Rows near named flat spaces through zero:
z827-z403: [-0.79  0.00  0.13 -0.14 -0.48 -0.71 -1.28  0.41 -0.44  0.42 -1.29  0.37
  2.38  1.85  0.53 -0.96  0.56 -1.64 -1.88 -0.48  0.48 -1.14  0.99  1.35
  1.22 -0.23  1.70 -1.28 -0.93]
z443-z356: [-2.92  1.39  0.71 -0.87  0.64 -1.09  1.99  0.95  1.04 -1.05  0.80  3.78
 -0.13 -0.80  3.14 -1.87  1.64 -1.96 -0.05  0.02 -2.15  1.10  1.85  1.65
 -1.14 -0.42 -0.25 -0.61 -0.97]
[-0.60  1.31 -1.37  1.23  2.46  0.97  0.46 -0.58  1.69 -0.45 -0.37 -1.17
 -0.52  0.05  0.81  1.28  0.00  0.62  1.05  0.90  0.20  0.22 -0.53 -1.63
  0.37  0.28  0.76 -1.01 -1.29] : z443-z356
z725-z385: [ 0.17 -0.43 -2.41 -1.03  1.67 -3.37  0.93  1.31 -0.55 -0.45  3.16 -1.05
  0.50  0.23  0.23 -0.09 -1.66  2.17  1.66  2.51 -1.41 -1.15  0.39 -0.23
  0.06  3.55  1.25  2.10 -1.75]
[ 1.55  0.57  0.70 -2.27 -1.25 -0.82 -1.22 -0.24 -0.04  0.82  0.46 -0.72
 -0.32  0.03  0.39  0.14 -2.96 -0.97 -2.51 -1.39  1.50  1.02  1.19 -1.80
 -2.44 -0.83  2.12  1.63 -1.76] : z443-z356
z708-z428: [ 1.15 -2.04 -1.46 -2.66  0.78  1.00 -0.10  0.12 -1.35  0.14 -0.70 -2.90
  1.98  0.99 -2.09  0.04  0.93 -0.24 -1.81 -0.16 -0.98  0.17  1.38 -2.03
 -3.73  1.33 -0.22 -0.68  1.57]
z374-z852: [-0.20  0.01 -0.22 -0.31  0.67  0.22  0.52 -0.10  1.28 -0.03 -0.47  0.09
  0.07  1.53 -1.08 -0.06  0.62  1.24 -0.42  0.33 -0.19 -0.87  0.87  0.39
  0.16 -0.01  0.40  0.14  0.09]
z708-z428: [ 3.27 -3.45 -0.99 -1.00 -0.41  1.79 -0.96  0.03 -3.13 -1.31  0.72 -1.91
 -0.42 -2.00 -0.94 -2.43  4.43 -2.72 -4.13 -2.43 -1.35  0.07  2.35 -4.62
  0.51 -0.62  0.88  0.54 -1.08]
[-0.96 -1.35 -2.05 -1.42 -4.91  1.25  0.98  1.45 -0.10  2.37 -0.59 -0.37
  2.40 -4.27 -1.83  1.94 -1.34 -1.04 -1.43  0.22  1.26  0.67 -1.07 -0.10
  3.45 -2.15  0.53  2.22 -2.12] : z374-z852
[ 1.43  0.54 -2.09 -0.69  0.67 -1.22 -1.53 -2.70 -2.43  0.91  2.15 -0.82
  0.18  0.57 -1.92  0.71  1.20 -1.87  1.22  1.59  2.06 -1.34  0.15 -2.38
  0.53  1.43 -0.30 -0.70 -2.11] : z443-z356
z835-z726: [-1.35 -0.15  1.86  1.86  0.25 -1.05  0.42  0.11  0.11  1.22 -0.46  0.13
  0.72  1.00  0.37  0.58 -2.33  0.05  0.84  0.21 -0.96  0.34 -1.36 -0.47
 -1.08  0.58  0.60  0.50 -0.51]
[ 0.31 -1.51 -1.09  0.47  0.36 -2.87 -0.21  2.02 -2.17 -0.10  1.51  1.26
  1.11 -1.53  0.68  1.60 -1.40  0.94  0.51  1.18  0.13 -0.50 -0.84 -0.97
 -0.74  1.23  0.12  0.92 -2.50] : z725-z385
[-1.41  0.54 -0.73  0.86  1.45  1.06  0.12  2.52  0.95 -0.78  0.63  0.08
 -0.47 -1.09  1.38 -0.94  0.05  1.28  0.31 -0.48 -2.42  0.05  0.28 -0.61
 -0.21 -0.33 -0.43 -0.25  1.05] : z443-z356
[-0.17  0.08  1.76  0.24 -1.21  1.93 -0.77 -0.52  0.92  0.63 -2.57  1.30
  0.10 -1.00 -0.03 -0.22  1.36 -1.20 -1.41 -1.51  1.46  0.99 -1.16 -0.21
 -0.41 -2.72 -1.02 -1.41  1.28] : z725-z385
z443-z356: [ 2.46  1.06 -2.74  0.28  2.00  1.21 -1.73  0.34 -0.23  0.02 -0.10  1.51
 -0.47 -2.60 -2.74 -0.95  2.05 -1.53  0.50 -2.33 -0.65 -1.21 -2.18 -1.92
  0.48  0.41  1.24  0.34 -0.72]
[ 2.21 -0.40 -0.36  1.20  0.17  1.89  2.90 -1.87  1.09 -0.97  3.06  0.65
 -5.30 -3.95 -0.76  1.68 -1.29  3.63  3.78  0.37 -0.67  2.73 -2.37 -2.52
 -2.24  0.90 -3.09  2.56  2.05] : z827-z403
[ 1.89 -0.17 -1.46  2.43 -0.65  0.13  1.70 -0.55 -0.89  0.48  1.07 -0.76
  0.16  2.87 -3.56  1.13 -1.79 -1.33 -0.96  1.56  0.22 -0.90 -0.88 -2.05
  1.52 -0.03 -1.25  0.49 -2.29] : z708-z428
[ 0.60 -0.16  0.28  3.67 -0.54 -0.72  0.10 -0.66 -3.57  0.49 -0.46  0.95
 -0.95 -0.15  0.79  2.61 -2.21  1.44  1.10 -2.44 -0.48  0.47  2.06  1.98
  0.52  0.52 -2.34 -2.03 -3.01] : z725-z385
[-0.84 -3.13 -0.59  1.78 -3.62 -0.12  3.14 -0.41 -3.75 -2.18 -1.31  1.30
 -0.43 -3.44 -6.24  3.95 -3.04  4.81 -3.20  3.87 -1.53  0.40 -0.97  3.27
 -1.39 -6.09  2.39  0.78 -1.84] : z374-z852
[ 0.27  1.40  2.62 -2.25 -1.29 -1.17  2.35 -0.29  1.56  0.56 -2.24  4.14
  0.15 -1.26  2.17 -1.97 -0.61 -3.05 -2.80 -1.90  0.15  2.73  1.29  2.36
 -2.83 -1.45  2.84  0.94 -1.72] : z443-z356
[ 0.77 -0.86  0.12 -0.03 -0.15 -0.47 -0.38 -0.31 -0.55 -1.30 -0.47  0.17
 -1.73  0.40 -0.74 -0.59 -1.03  1.74 -0.27  0.28 -2.10 -0.19 -1.02 -0.09
  1.46 -0.02  0.36 -3.67 -0.83] : z835-z726
[ 0.62  0.44  0.43 -0.37  0.29 -0.28 -2.49  0.53  0.01  0.71  0.53  0.17
 -0.09 -0.27  3.98 -1.78 -0.37 -2.65  1.84 -2.31  0.84  0.80 -1.15 -2.44
  0.64  2.68 -0.36  0.06  1.55] : z374-z852
